Below are the code and all the weights of a small trained network. Each question names an input and a class and asks about switching units off, where a switched-off unit gives its printed mean instead of its output.

import numpy as np


def w(rows, s, z=0):
    codes = np.array(rows[::2]) - 128.0
    scale = np.full(codes.shape[1], s)
    scale[-1] = z or s
    return codes * scale


def norm(h):
    return h / np.sqrt((h * h).mean(-1, keepdims=True) + 1e-5)


def f(y):
    return np.maximum(y, 0)


def log_softmax(a):
    a = a - a.max(-1, keepdims=True)
    return a - np.log(np.exp(a).sum(-1, keepdims=True))


def net(x, mask):
    res = np.array(x, float).reshape(1, 5) / 4 @ E
    u = 0
    for l in range(2):
        y = f(norm(res) @ A[l][:, :-1].T + A[l][:, -1])
        res = res + np.where(mask[u : u + 5], y, B[l][:, -1]) @ B[l][:, :-1]
        u += 5
    return log_softmax(norm(res)[-1] @ U[:, :-1].T + U[:, -1])


A, B = {}, {}
E = w([
[59,207,75,93,94,99,126,156],'x0',
[130,70,119,151,241,119,102,132],'x1',
[220,116,142,214,158,107,41,188],'x2',
[78,175,129,105,106,186,55,218],'x3',
[200,228,157,159,93,109,224,255],'x4',
],0.0084)
A[0] = w([
[254,144,97,227,139,44,118,178,108],'L0N1',
[139,132,158,104,168,136,78,106,108],'L0N2',
[102,61,121,124,237,120,23,101,4],'L0N3',
[104,82,165,142,187,149,27,136,32],'L0N4',
[109,169,115,50,20,203,113,226,31],'L0N5',
],0.0089,0.0013)
B[0] = w([
[179,165,166,211,127,157,108,68,241],'L0N1',
[22,91,108,117,175,74,107,149,169],'L0N2',
[152,28,50,74,149,113,90,209,255],'L0N3',
[163,78,65,161,191,82,113,210,222],'L0N4',
[24,254,143,155,65,112,144,119,226],'L0N5',
],0.0093,0.0082)
A[1] = w([
[62,153,144,132,72,93,125,156,126],'L1N1',
[103,97,110,98,144,121,192,35,80],'L1N2',
[120,95,85,95,135,8,167,69,169],'L1N3',
[47,209,182,111,88,155,147,161,255],'L1N4',
[107,153,135,104,141,179,118,172,251],'L1N5',
],0.011,0.0015)
B[1] = w([
[82,138,46,49,2,46,181,195,202],'L1N1',
[47,165,216,77,149,209,227,10,179],'L1N2',
[182,166,200,68,211,252,144,155,203],'L1N3',
[39,60,69,128,45,100,101,160,254],'L1N4',
[159,68,149,121,43,87,38,84,167],'L1N5',
],0.0069,0.0092)
U = w([
[252,173,193,243,164,117,148,111,72],'0',
[177,50,93,116,234,110,79,174,179],'1',
[74,170,119,136,59,90,157,171,252],'2',
[117,137,210,46,202,218,229,62,6],'3',
],0.012,0.0023)

Each question gives the input, the list of numbers given to net, and the class t.
The units are the neurons (one row each of A and B). Each row of codes is followed by its name. A weight is (code - 128) times the scale printed after its matrix; where a second scale follows, it is the last column's (A, B and U).
mask holds one flag per neuron, layer by layer. A switched-off neuron (its flag False) gives its mean, the last column of its row in B, instead of its output. The means were averaged over made-up inputs and are rounded, as every weight is.
A unit's drop is (log p(t) with every unit on - log p(t) with that unit switched off) / (log p(t) with every unit on - log p(t) with every unit switched off).
The circuit of an input: a set's keep is (log p(t) with only the set's units on - log p(t) with every unit switched off) / (log p(t) with every unit on - log p(t) with every unit switched off). Starting from all 10 units, units are removed one at a time, each time the one whose removal leaves the highest keep (on an exact tie, the one counted first), for as long as the keep stays at least 0.8.
circuit, biggest first: the units of the circuit, biggest drop first
top k neurons: the k neurons with the biggest drops, biggest first
top k neurons in layer l: the k neurons of layer l with the biggest drops, biggest first
drop when u is switched off: that unit's drop, to one decimal
input [4,5,0,-6,-1], class 3: top 2 neurons => L0N4, L1N3
input [-6,7,-4,-6,5], class 3: circuit, biggest first => L0N4
input [5,4,-6,-1,-7], class 3: top 3 neurons in layer 1 => L1N2, L1N3, L1N4
input [-1,-5,-6,-6,4], class 3: top 2 neurons in layer 1 => L1N2, L1N3
input [8,4,7,2,5], class 0: top 2 neurons => L0N1, L0N2
input [1,8,-1,-7,1], class 3: top 4 neurons => L0N4, L1N3, L1N2, L1N4
input [-8,0,-7,5,-4], class 1: top 2 neurons in layer 0 => L0N3, L0N4
input [7,5,2,-2,6], class 0: top 2 neurons => L0N1, L0N5
input [8,4,7,1,8], class 0: top 2 neurons in layer 0 => L0N1, L0N2
input [0,-7,1,-7,0], class 3: top 2 neurons in layer 0 => L0N5, L0N4
input [-7,5,7,3,5], class 0: top 2 neurons in layer 0 => L0N1, L0N3
input [4,2,1,-5,-2], class 3: top 2 neurons in layer 1 => L1N3, L1N4
input [3,1,6,2,4], class 0: drop when L0N1 is switched off => 1.6
input [6,-5,6,-8,3], class 0: drop when L0N3 is switched off => 0.0
input [7,3,7,1,3], class 0: drop when L0N1 is switched off => 0.8
input [7,-7,1,-4,-8], class 3: top neuron => L0N5
